Each row comes from the steps of one path. Every step used is in the known rows, and no mark comes twice. Write the path behind each row, first mark first.
Known rows:
R -> T -> D -> U -> V -> N -> L: -4.185	-1.341	-1.543	-3.639	2.263	3.641	1.241	1.968	-2.735	2.633	-1.970	3.236	0.572	6.001	0.233	2.836	4.024	0.013	-2.568	-0.707	-1.468	-0.073	-3.127	3.736	-4.694	-0.641	-1.692	-1.311	-1.515	0.270	2.107	-2.323	1.387	-2.898	3.354	0.622	-0.175	-1.930	2.719	0.126	0.890
V -> L -> X -> R -> T -> D: 5.944	2.458	0.336	-1.125	-1.792	-1.685	-2.514	3.134	5.063	-2.934	-0.273	-0.962	-2.028	1.376	-0.717	2.786	-0.250	4.166	-1.096	-3.242	1.792	-7.340	1.098	1.019	-0.392	0.455	2.728	-1.540	3.774	-3.878	-2.902	-4.554	0.719	0.302	1.913	1.903	2.430	1.134	-3.499	1.319	-1.295
N -> R -> T -> U -> D -> V -> L -> P: 0.981	-0.337	-2.421	-1.704	0.233	-2.223	-3.346	1.746	1.842	2.408	-1.434	1.503	-2.442	-3.388	3.540	-0.464	-4.990	0.913	0.973	-0.698	-1.239	-0.366	0.876	4.005	-1.231	2.809	0.243	1.641	2.010	1.632	-1.545	1.663	-1.460	-1.405	0.992	-0.569	-1.779	-1.733	0.816	0.918	1.205
V -> N -> L -> X -> R -> T -> D: 2.529	2.084	-0.197	-2.075	-1.831	-1.444	-0.769	3.994	5.032	-1.420	-1.302	-0.522	-0.864	5.083	-1.723	2.526	0.332	4.588	-1.132	-1.976	-0.258	-5.866	-0.325	0.680	-0.812	-1.466	2.851	-1.882	0.163	-4.057	-1.280	-4.562	2.384	-1.637	3.027	2.092	2.841	-0.743	0.335	1.333	-1.283
D -> U -> V -> L: -2.022	-0.099	0.474	0.913	1.598	3.361	1.405	-0.975	-4.929	-0.396	0.748	-0.316	2.018	1.254	1.688	0.450	3.102	-0.774	0.609	-1.148	0.245	1.239	-0.034	0.802	-2.373	1.757	-3.521	0.635	4.291	1.207	0.299	-0.399	-0.879	0.772	1.168	-0.760	-2.189	0.995	-1.049	-0.171	4.768
D -> U -> T -> P: 0.440	-3.073	0.332	0.423	2.664	4.703	-1.142	-5.525	-0.098	-1.259	1.688	0.681	-1.934	-0.206	-1.316	3.684	1.899	-0.833	1.727	2.966	-0.460	6.846	1.388	1.349	-1.678	3.012	-4.566	0.733	0.226	-0.166	-3.388	-2.440	-0.487	1.466	-1.045	-3.078	-0.422	0.107	-0.546	-1.011	-0.402
L -> P -> U -> V -> T: 2.468	-0.601	-2.013	1.791	0.659	2.162	-1.106	-4.314	-2.414	-1.354	-0.692	3.802	-1.585	-3.756	2.070	-1.072	0.459	0.221	1.304	0.015	0.600	3.142	1.497	-0.105	-1.276	-0.446	1.151	0.426	1.061	2.650	-1.498	2.655	-2.476	-1.671	2.654	-0.636	-3.739	-1.966	0.597	1.711	1.417
X -> R -> L -> T -> U -> V: 1.142	-0.779	-4.173	-3.144	1.045	0.428	2.722	-1.603	1.922	-1.244	0.233	2.896	0.846	2.144	-0.121	-2.999	-0.207	-1.074	-0.712	3.429	1.609	-3.888	1.008	0.057	0.468	4.132	-0.798	-0.871	-1.681	3.418	0.065	-0.029	2.597	2.636	-1.041	0.766	0.343	0.590	0.129	2.148	-1.486
L -> X -> V -> U -> D -> N -> T -> R: -0.316	-1.351	0.893	0.836	-1.207	-1.635	-0.470	-1.195	-1.601	-0.746	-1.886	-2.526	1.702	-1.552	1.016	-0.308	-0.582	-0.610	4.204	-0.264	0.065	6.590	-1.583	-3.415	-1.995	-1.754	-2.155	-0.105	-4.038	2.905	1.196	-0.404	0.077	0.116	-2.814	-1.706	1.476	-2.630	2.531	-0.671	-4.726
P -> U -> V -> T -> D -> N: -0.725	-1.504	0.512	-1.935	2.290	-0.188	1.383	-0.744	-5.033	1.712	-1.188	4.724	-1.055	-2.130	0.606	0.209	1.599	-5.244	-5.120	-1.086	4.076	0.610	-5.167	-2.473	-3.418	0.468	-2.932	-1.961	-1.950	0.308	1.838	-0.779	-5.576	-1.549	-0.037	2.388	-4.464	-1.072	-2.908	-2.631	-1.307
L -> N -> R -> T -> D -> V: 1.081	0.006	-2.527	-2.725	2.961	-3.607	-3.947	5.043	0.695	1.955	-2.878	-0.427	-0.940	-1.492	-0.057	3.489	-3.244	-2.438	-2.912	-3.305	-0.140	-6.561	-5.107	2.234	-4.415	1.399	0.038	1.371	0.373	-0.583	1.255	-1.689	-0.103	0.598	-0.989	-0.190	4.299	-0.407	-4.607	-1.468	-0.163
U -> D -> N -> L -> T -> P -> X: -2.425	1.976	3.238	0.026	-1.157	1.716	-0.180	-3.399	-1.127	1.147	1.651	-2.060	-0.436	-0.904	1.069	-0.287	-0.153	-1.044	-0.133	2.188	1.026	7.906	-1.166	-2.434	0.446	-2.963	0.471	-1.004	0.901	-1.053	-3.378	1.146	-0.512	-3.015	-0.404	2.421	1.068	-0.457	1.863	0.327	-1.508
X -> V -> T -> P -> U -> D -> N: 0.798	-1.379	3.150	-1.006	0.188	0.863	0.775	-2.344	-4.197	-0.392	0.314	2.344	-2.385	-3.579	1.763	0.141	0.671	-4.889	-0.381	1.172	-0.482	5.546	-0.880	2.208	0.655	2.111	-4.250	-0.998	-1.858	-0.356	0.727	0.540	-5.409	-1.342	-1.340	-0.663	-3.564	-1.073	-0.768	-3.899	-0.995
D -> U -> V -> N -> L: -5.931	-0.207	-0.304	-0.295	1.270	3.424	3.442	0.288	-4.578	1.526	-0.589	0.092	3.526	5.943	0.232	0.333	3.588	0.163	0.705	0.328	-2.432	3.077	-1.880	0.321	-2.791	-0.681	-2.843	0.330	-0.204	0.828	2.227	-0.559	1.500	-1.634	2.621	-0.426	-1.387	-1.327	3.907	-0.160	4.832
N -> T -> U -> V -> L -> P: 0.060	0.241	-1.619	-0.478	-0.884	0.805	-1.962	-3.300	0.059	0.346	-1.110	1.473	0.808	-0.523	1.147	-1.084	-0.828	1.285	0.602	0.409	-0.002	5.364	3.666	0.134	-0.860	0.585	0.800	0.338	2.188	2.646	-0.672	4.395	0.271	-1.410	3.339	-1.275	-2.810	-1.342	3.796	2.174	2.471
D -> N -> R -> T -> U -> V -> L -> X: -1.566	-0.891	-0.094	1.616	1.563	-1.766	-1.357	2.292	-1.747	1.681	-0.538	0.077	-0.199	-1.960	0.129	-3.126	-0.323	-0.007	0.980	-1.431	3.100	-1.795	0.960	-0.350	-0.140	-2.544	0.311	2.398	1.794	-0.366	2.023	2.283	-0.556	1.645	-0.768	3.363	0.196	1.290	-2.141	2.642	2.225
U -> T -> P -> X -> V -> N -> R: -0.358	-0.669	2.704	4.144	-1.033	-0.892	-0.668	-0.057	1.235	-2.838	-1.353	-4.663	2.601	1.058	1.226	1.220	0.854	2.317	4.337	-0.493	-2.122	3.376	3.281	-2.513	4.144	0.336	-2.184	2.999	-2.952	-2.482	0.886	1.971	1.388	-0.163	-1.539	0.649	0.862	1.213	5.318	-3.983	-0.324
N -> L -> X -> R -> T: 5.028	2.792	-1.586	0.070	-2.565	-0.360	-1.813	3.361	2.290	-2.222	-0.306	-1.883	-1.340	2.235	-1.098	1.649	0.087	5.329	3.152	-1.204	-1.614	-4.605	2.052	2.284	1.399	-0.503	4.580	1.765	3.670	-3.619	-2.337	-3.390	4.179	2.405	1.008	0.352	5.954	1.812	-2.153	3.569	2.068
X -> V -> L -> R -> T: 5.589	2.020	-0.641	-1.679	-2.991	-1.464	-3.387	1.366	3.247	-4.686	-1.122	-4.123	-2.405	-1.241	2.324	1.577	-0.436	3.751	5.273	-3.424	-4.469	-5.420	4.687	5.650	0.843	2.516	0.446	1.108	3.539	-2.570	-2.110	-0.213	3.024	2.050	0.634	-1.323	1.302	1.073	-2.883	1.519	1.430
X -> R -> L -> V -> N -> U: 1.205	0.537	-2.024	3.614	-0.608	-1.799	4.532	0.288	2.378	-1.672	0.604	-1.482	3.633	4.817	-2.974	-2.691	0.514	4.167	2.248	-0.850	-0.636	-7.745	-1.466	1.250	4.254	1.274	1.039	1.198	-0.571	4.252	2.731	-1.670	3.782	2.288	1.579	-1.642	0.813	1.095	-0.438	0.521	3.285
V -> N -> R -> T -> U -> D: 1.144	-1.527	0.245	-0.887	4.115	-1.797	1.200	2.925	3.478	0.978	-2.958	3.676	-0.478	0.127	-2.323	2.640	-2.420	0.461	1.522	-0.238	0.677	-3.066	1.121	1.564	-1.291	2.572	-1.427	0.359	-3.119	-0.522	0.466	-3.581	-0.609	-1.353	1.519	0.378	0.938	-2.262	2.457	-1.467	-2.985
N -> R -> T -> D -> U -> V -> L -> P -> X: -1.271	-0.089	-0.087	1.746	-0.752	1.207	-2.797	0.436	-1.757	0.894	-1.019	-1.094	-2.412	-1.920	1.750	0.314	-2.314	1.678	-2.057	-1.008	1.336	0.204	0.786	-0.339	-1.011	-2.491	1.991	0.591	2.693	-1.280	-1.305	-0.451	-1.029	-1.941	0.587	1.064	1.519	-1.414	-1.380	1.497	-0.454
L -> V -> T -> D -> N: 0.873	1.065	-2.295	0.594	-0.501	-4.239	-0.746	-0.688	-3.008	-0.270	-0.497	0.250	-0.660	-1.000	-1.027	0.785	-0.562	-2.721	-3.164	-3.457	2.574	-1.863	-7.761	-1.541	-3.651	0.403	-1.129	-1.402	-0.375	-0.437	1.595	-3.300	-3.825	-1.554	-0.324	4.001	-3.429	-0.836	-2.218	-2.221	-1.312
N -> R -> L -> X -> V -> T -> U: 3.042	-0.623	-5.776	4.135	-2.448	-4.623	-2.684	-0.210	0.430	-3.851	-0.525	-1.433	-1.386	-2.013	0.719	-4.619	-2.147	1.483	1.831	-0.683	1.135	-2.133	0.840	-0.759	0.851	0.895	0.012	3.035	-1.166	1.337	3.170	0.434	1.027	3.901	-3.780	0.734	-1.906	1.144	0.949	-0.921	0.055
T -> D -> V -> N: -2.747	1.296	1.171	-1.577	2.368	-1.502	0.559	2.526	-0.751	-0.062	-2.110	-3.181	1.186	1.596	1.045	0.987	1.024	-2.147	-1.430	-0.578	-1.021	-1.959	-5.680	-1.678	-3.550	0.306	-3.609	-2.524	0.105	0.551	1.414	-3.164	-0.843	-2.311	0.190	0.960	-1.494	-1.096	-0.848	-2.395	-0.792
T -> N -> U -> V -> L: -1.347	-0.173	0.346	0.902	3.829	2.289	1.747	-0.373	-2.618	1.059	-0.112	1.536	4.905	1.819	0.403	-0.650	2.907	-0.721	-1.282	-2.043	1.978	-0.222	0.647	-1.251	-0.093	0.548	-1.108	1.985	2.213	3.099	2.372	4.022	0.909	2.230	3.178	-2.653	-2.849	2.475	-1.497	-0.500	4.865
X -> R -> L -> P -> T -> N -> U -> D -> V: 0.739	-0.512	-2.301	-2.803	1.898	2.028	1.112	1.548	2.662	2.100	0.759	3.720	-0.021	0.654	-0.114	-0.925	-1.369	-3.244	-3.352	5.082	-1.235	-1.633	-0.912	1.217	0.475	2.945	1.525	-1.517	-0.747	3.989	-0.725	1.837	0.300	2.611	0.352	-3.552	1.667	1.228	-1.873	1.177	-0.127
L -> R -> T -> N -> U -> V: 0.282	-2.340	-1.985	-1.167	5.181	2.461	0.513	0.665	0.904	0.458	-1.815	2.582	0.605	-0.896	-2.569	0.472	0.417	-0.674	0.849	0.705	-0.190	-3.894	1.756	1.216	-1.326	0.191	-0.064	2.258	-1.869	2.043	1.787	2.118	3.452	3.773	1.159	-3.892	3.193	0.283	-4.191	2.642	-0.704
D -> N -> L -> X: -2.163	3.367	0.967	3.094	-1.981	-1.014	-0.726	1.605	-3.411	1.056	0.975	-4.536	1.213	0.710	-1.628	-1.755	0.520	1.098	1.094	-0.738	0.492	2.527	-2.185	-3.116	-0.943	-5.136	2.250	1.582	4.271	-2.293	0.946	-0.738	0.923	0.614	0.033	2.176	1.341	0.689	-2.017	2.175	4.721
T -> P -> U -> D -> N -> L -> V: -1.202	-0.659	1.082	-0.201	0.385	1.698	0.359	-1.820	-0.724	3.855	2.297	2.261	1.149	-2.959	-3.296	2.229	-0.108	-1.143	0.337	-0.370	0.121	3.057	-4.270	1.795	3.374	-0.770	2.139	-1.153	0.284	1.442	2.633	0.972	-2.835	-2.997	0.692	3.444	-1.093	-0.716	1.543	-1.022	3.142
T -> U -> V -> N -> R -> L -> P: -3.413	-0.435	-2.520	0.909	-0.017	-0.071	2.402	-0.362	2.642	0.767	0.654	-1.177	1.382	3.169	0.411	-4.888	-3.610	2.134	-0.176	2.981	-0.264	-1.790	3.585	1.573	0.219	-0.465	0.333	0.547	-1.540	3.745	1.049	0.521	2.992	-0.281	1.874	-0.821	-2.960	-1.733	2.759	1.715	1.750
U -> D -> V -> L -> X: -0.028	2.957	2.427	3.471	-0.179	-0.558	-2.439	2.432	-0.597	-0.022	1.414	-2.936	1.050	-4.195	1.202	-0.092	2.066	0.627	2.398	-2.142	0.701	0.548	-1.172	-1.537	-1.520	-2.279	1.192	0.501	6.597	-0.149	-0.781	1.701	-1.599	-0.943	-0.668	2.565	0.860	2.267	-0.487	1.289	1.862
V -> U -> D -> N: -1.348	-0.050	2.610	0.650	2.602	-1.001	4.471	-0.327	-4.470	2.630	0.183	0.927	0.528	1.267	-0.632	1.276	0.602	-2.822	0.449	1.038	-0.518	1.657	-4.063	-1.402	-2.518	1.274	-4.289	-1.161	-1.315	-0.713	-1.024	-5.388	-2.911	-0.576	-0.430	-1.113	-1.860	-2.370	-0.753	-1.223	-2.962
T -> R -> L -> X -> V: 1.661	2.234	-0.558	2.879	-2.969	0.584	-2.363	0.186	0.690	-4.950	1.287	-8.663	1.513	-0.493	1.134	-3.299	0.403	2.109	3.260	-0.078	-0.544	-1.508	2.540	1.174	0.971	-2.490	2.009	0.771	3.078	2.843	1.954	-1.011	4.984	3.180	-3.123	-0.193	2.706	2.374	-3.370	0.949	0.709
P -> U -> V -> L -> X -> R -> T: 4.856	0.557	1.338	-0.527	-0.035	1.623	-0.808	1.890	1.430	-1.812	-0.064	1.652	-1.614	-1.918	-0.148	0.557	1.799	2.792	2.360	-1.359	0.728	-5.479	3.912	1.837	3.951	-0.359	3.879	-0.048	3.975	-1.666	-1.552	0.383	0.347	1.675	1.162	0.822	3.395	2.246	-3.993	3.729	2.007
X -> V -> T -> P -> U -> D -> N -> R: 1.484	-2.107	1.085	1.580	-0.812	-1.654	0.375	0.674	-1.759	-0.324	-0.443	1.592	-0.790	-3.383	2.692	-0.033	-2.795	-1.609	1.751	-0.673	0.290	3.355	-0.186	0.909	1.516	2.723	-4.085	2.485	-3.644	-0.512	2.010	0.932	-4.610	0.038	-1.465	-0.024	-3.034	-1.265	2.095	-5.307	0.850
V -> T -> D -> N -> L -> X -> R: 1.563	2.381	-1.151	0.488	-5.129	-4.139	0.561	1.662	0.703	-1.707	0.871	-0.807	0.087	3.038	-0.369	-1.148	-0.991	2.271	-1.714	-1.905	1.772	-1.516	-2.521	-4.379	-1.434	-0.348	0.486	0.277	0.027	-4.612	-1.356	-2.267	-0.914	0.330	-0.022	2.920	-0.663	0.291	0.381	-0.372	1.052

Write each row's path:
0.008	1.872	-1.155	2.276	-3.305	-1.371	-2.568	1.031	-1.319	-1.182	-0.059	-4.355	0.881	-1.232	0.296	-0.767	-1.557	-0.793	-1.807	0.265	-1.886	1.183	2.802	-2.712	4.745	-0.946	4.162	2.086	-0.228	-2.224	2.049	3.519	2.324	2.393	-3.183	-1.634	1.391	3.219	-0.162	-1.762	-0.776
U -> T -> N -> R -> L -> P -> X -> V
-4.262	-0.671	3.850	1.164	0.526	3.310	-1.164	-5.606	-3.180	-0.398	1.486	-2.275	0.938	-1.203	-1.504	0.832	1.549	-2.685	-1.175	0.687	0.741	8.197	2.119	-2.312	0.025	-2.703	-1.013	-0.100	2.048	-0.581	-1.593	4.456	-0.348	-0.538	-0.830	-2.560	2.918	1.275	0.497	-0.188	1.636
D -> U -> V -> L -> N -> T -> P -> X
0.809	0.894	-0.941	-1.184	-1.651	-2.170	0.099	2.502	0.797	0.280	0.842	3.212	-0.047	-3.303	-0.826	-0.149	-1.489	-1.407	-1.183	-0.641	0.628	-0.192	-2.637	-5.747	1.943	-0.030	2.701	-0.548	-0.692	-2.624	0.153	2.728	-3.215	0.579	-1.522	0.129	-0.441	1.160	0.568	-0.790	1.117
P -> U -> D -> V -> T -> N -> L -> X -> R
0.950	-0.414	2.108	-3.073	-1.992	-1.504	-1.871	-1.056	-2.624	1.825	-1.234	2.558	-1.631	-1.834	1.206	1.125	0.397	-3.614	-4.799	-1.723	0.292	3.068	-1.176	-0.878	1.109	1.621	-0.943	-1.800	0.006	-2.090	0.993	2.637	-5.553	-2.327	0.642	0.375	-5.422	-1.281	-2.213	-2.711	0.461
X -> V -> L -> P -> U -> T -> D -> N
-2.172	-1.053	2.028	-1.753	-0.542	2.159	0.474	-1.113	-5.509	3.310	0.300	0.036	-1.444	2.007	2.374	1.552	3.300	-1.414	0.249	1.729	-4.017	5.929	-2.059	4.254	1.434	-0.468	-1.652	-0.170	-2.141	-1.704	-0.100	-0.992	0.574	-1.442	-2.096	-0.140	1.111	-0.209	2.363	-1.023	-3.140
R -> T -> P -> X -> V -> U -> D -> N -> L
5.034	-1.434	3.874	-2.713	-0.385	2.905	-2.040	-1.414	5.877	-2.169	0.960	1.723	-3.470	-5.474	0.774	3.330	-0.326	1.592	3.954	-0.224	-2.593	-0.117	6.261	6.239	3.631	2.633	-0.248	-1.582	0.834	-1.006	-2.426	1.840	-1.659	-1.431	1.049	-1.465	-0.305	-0.783	0.001	-0.564	-1.074
X -> V -> L -> R -> T -> P -> U -> D
-2.023	-1.844	-3.386	-3.553	0.642	-2.058	0.021	-1.105	2.805	2.384	0.387	1.163	1.026	-0.810	-0.607	2.138	-0.680	-0.673	1.670	-0.266	-3.614	0.905	-2.740	-5.101	-0.902	1.942	-1.234	0.224	-4.094	-1.448	-1.609	2.711	1.008	2.031	-2.144	-2.768	-3.037	-0.282	2.224	0.128	-1.191
D -> V -> U -> T -> N -> L -> R
1.924	-1.620	-0.302	-1.057	2.460	-2.259	0.010	3.793	1.711	-0.390	-4.013	2.458	-0.488	0.256	-0.938	2.313	-1.539	-0.231	2.206	-0.261	-1.943	-2.816	1.499	3.507	0.161	3.630	-2.211	0.994	-3.856	-0.874	3.026	-2.262	-0.136	-0.762	0.117	0.057	1.670	-2.078	3.110	-2.615	-3.212
X -> V -> N -> R -> T -> U -> D
2.142	-1.035	1.122	1.795	-1.157	2.880	2.893	-2.989	2.871	-1.238	3.624	-0.368	1.026	2.256	-1.078	-0.574	3.159	2.644	-0.653	2.976	1.813	-1.019	3.814	-0.230	5.329	2.923	0.638	1.880	-0.240	1.151	-3.082	-0.094	4.291	4.518	-2.921	-2.160	3.054	6.068	-1.195	-0.863	-1.048
N -> U -> T -> P -> X -> R -> L
0.058	0.817	2.130	1.680	-0.347	0.458	2.778	1.675	4.289	1.511	0.996	1.723	0.317	-1.186	-0.824	-0.408	-3.730	2.593	0.423	0.558	0.452	-1.508	3.156	0.534	2.353	-1.227	2.983	-1.146	-0.250	1.731	-0.483	-0.475	-1.634	-3.096	3.625	-1.319	-2.352	-2.707	2.623	-0.425	1.437
V -> N -> R -> L -> P -> U -> D
-0.033	-0.792	2.202	-0.390	-0.349	-0.358	3.203	-6.357	3.634	-0.777	4.690	-0.986	1.013	4.108	-3.368	0.270	0.523	-0.422	-2.066	2.116	-0.712	-1.482	3.556	-1.522	3.525	1.406	0.505	-1.111	-1.852	-2.050	-5.933	0.106	2.516	2.353	-2.182	-4.174	1.630	2.523	-1.205	0.162	-2.429
V -> U -> T -> P -> X -> R -> L -> N
1.754	-0.654	4.422	-1.556	0.183	3.258	1.066	0.158	5.983	0.110	1.420	3.215	-1.837	-0.144	-2.171	2.273	0.442	3.310	2.318	1.691	-0.748	0.792	4.081	2.529	3.929	-1.654	2.539	-2.305	-0.662	-2.030	-2.732	-0.405	-0.668	-3.174	3.031	0.073	1.848	-1.436	2.733	1.350	-0.425
V -> N -> L -> X -> R -> T -> P -> U -> D
-1.291	0.255	1.562	4.571	-2.139	-3.870	1.392	1.585	-4.237	1.438	-1.423	-3.343	0.290	-1.016	1.611	-1.389	-4.263	-0.052	2.337	0.827	-2.509	2.661	-1.309	-3.026	1.858	-0.685	-1.578	2.330	-2.576	-2.289	1.073	-1.658	-2.166	-0.647	-2.449	-0.518	0.602	-3.474	1.983	-1.804	-2.476
L -> P -> X -> V -> U -> D -> N -> R
-0.984	-0.996	0.868	-0.254	0.006	-1.128	0.541	-5.783	0.230	-1.007	1.598	-3.333	2.971	1.623	-1.106	-0.655	0.846	-2.112	-1.078	-0.928	-0.568	-0.231	1.738	-2.190	1.059	-0.435	0.938	-0.258	-2.426	1.858	-1.886	2.079	3.216	1.829	-3.552	-3.779	1.262	1.549	-2.185	-0.765	-2.717
P -> X -> V -> U -> T -> R -> L -> N
-0.424	-0.039	-2.766	3.982	0.737	-0.147	-0.411	1.603	0.660	-0.189	2.159	1.147	0.651	-3.835	-1.098	-3.584	-0.818	0.245	-1.327	-1.099	4.670	-3.012	0.723	-4.083	1.682	-4.917	4.869	1.077	0.083	1.894	2.821	3.320	-0.063	3.085	-1.020	0.651	-1.699	2.900	-1.288	1.189	1.877
P -> U -> V -> T -> N -> R -> L -> X
-1.652	0.352	-2.587	3.893	-1.451	-1.772	0.123	3.130	-0.629	0.714	2.139	-0.143	0.671	-0.110	0.885	-3.531	0.888	0.773	-2.884	-1.671	5.102	-3.492	-2.100	-1.411	-3.428	-3.706	1.277	1.542	-0.410	1.090	2.241	0.177	0.166	1.241	-1.627	4.551	-0.953	2.513	0.360	0.413	-0.754
U -> V -> T -> D -> N -> R -> L -> X
0.799	2.403	-0.614	1.085	-3.339	-1.601	-2.247	3.307	1.967	-2.442	-1.488	-2.897	0.828	2.450	-1.140	0.727	2.985	1.823	-1.749	-1.761	0.032	-0.825	-0.973	-0.548	-0.884	-3.369	2.281	-2.284	-0.462	0.219	3.885	-0.589	2.426	-1.001	0.451	0.770	1.686	0.826	3.540	-1.011	-2.686
R -> L -> X -> V -> N -> T -> D
-1.100	-0.229	0.642	-2.989	1.672	1.279	1.759	-2.092	0.661	2.704	1.253	3.272	-2.310	0.601	-2.254	-1.788	-1.877	-4.987	-4.187	5.982	1.181	2.223	0.577	1.354	-1.490	0.959	0.124	-4.033	-0.344	1.543	-1.694	-1.683	-2.410	-0.533	0.829	0.885	-1.928	-1.347	-1.923	1.586	-1.418
R -> L -> P -> T -> U -> D -> N
-2.709	-2.907	-1.978	-5.380	2.537	0.852	1.021	-0.022	-1.072	2.979	-1.352	3.298	-1.022	-0.248	-1.272	-0.655	0.227	-2.540	-0.115	2.018	-0.736	-1.189	0.245	2.562	-2.114	1.873	-2.063	0.671	-2.775	-0.042	1.465	1.093	1.732	1.269	-1.278	1.522	0.904	-0.489	-1.366	2.260	-0.456
D -> N -> L -> R -> T -> U -> V
-3.991	1.563	2.563	-0.427	-0.155	1.775	-0.757	-2.541	0.452	0.721	0.613	-2.687	0.231	-0.850	2.946	-0.527	1.176	-0.480	1.494	2.185	-1.309	7.244	-2.192	-2.040	0.278	-2.996	-0.220	-1.752	0.138	0.984	-2.891	3.017	0.303	-4.636	-0.378	2.221	0.757	-0.661	4.950	0.293	-1.979
U -> D -> V -> N -> L -> T -> P -> X
-3.135	-0.375	-1.937	-3.253	-0.048	1.016	5.008	0.403	0.913	-1.603	0.175	1.353	0.572	6.812	0.616	-1.867	1.015	-1.019	-3.003	2.062	0.111	-4.303	-2.051	0.205	-2.697	1.616	-3.528	-3.842	-3.101	1.742	0.173	-3.197	0.786	-0.920	1.332	-0.367	-1.404	-2.224	1.317	0.623	-1.933
X -> R -> L -> T -> D -> U -> V -> N
-1.557	0.587	1.087	0.099	-0.145	3.038	-2.765	-1.854	-3.356	0.469	-0.493	-0.981	-3.477	-1.750	1.171	0.441	0.241	-0.271	-3.320	0.246	0.611	1.626	0.472	0.685	-1.693	-2.880	1.968	-1.741	4.248	-1.137	-2.380	-0.843	-1.137	-2.756	0.786	0.520	1.305	-1.170	-3.340	2.670	-1.662
R -> T -> D -> U -> V -> L -> P -> X
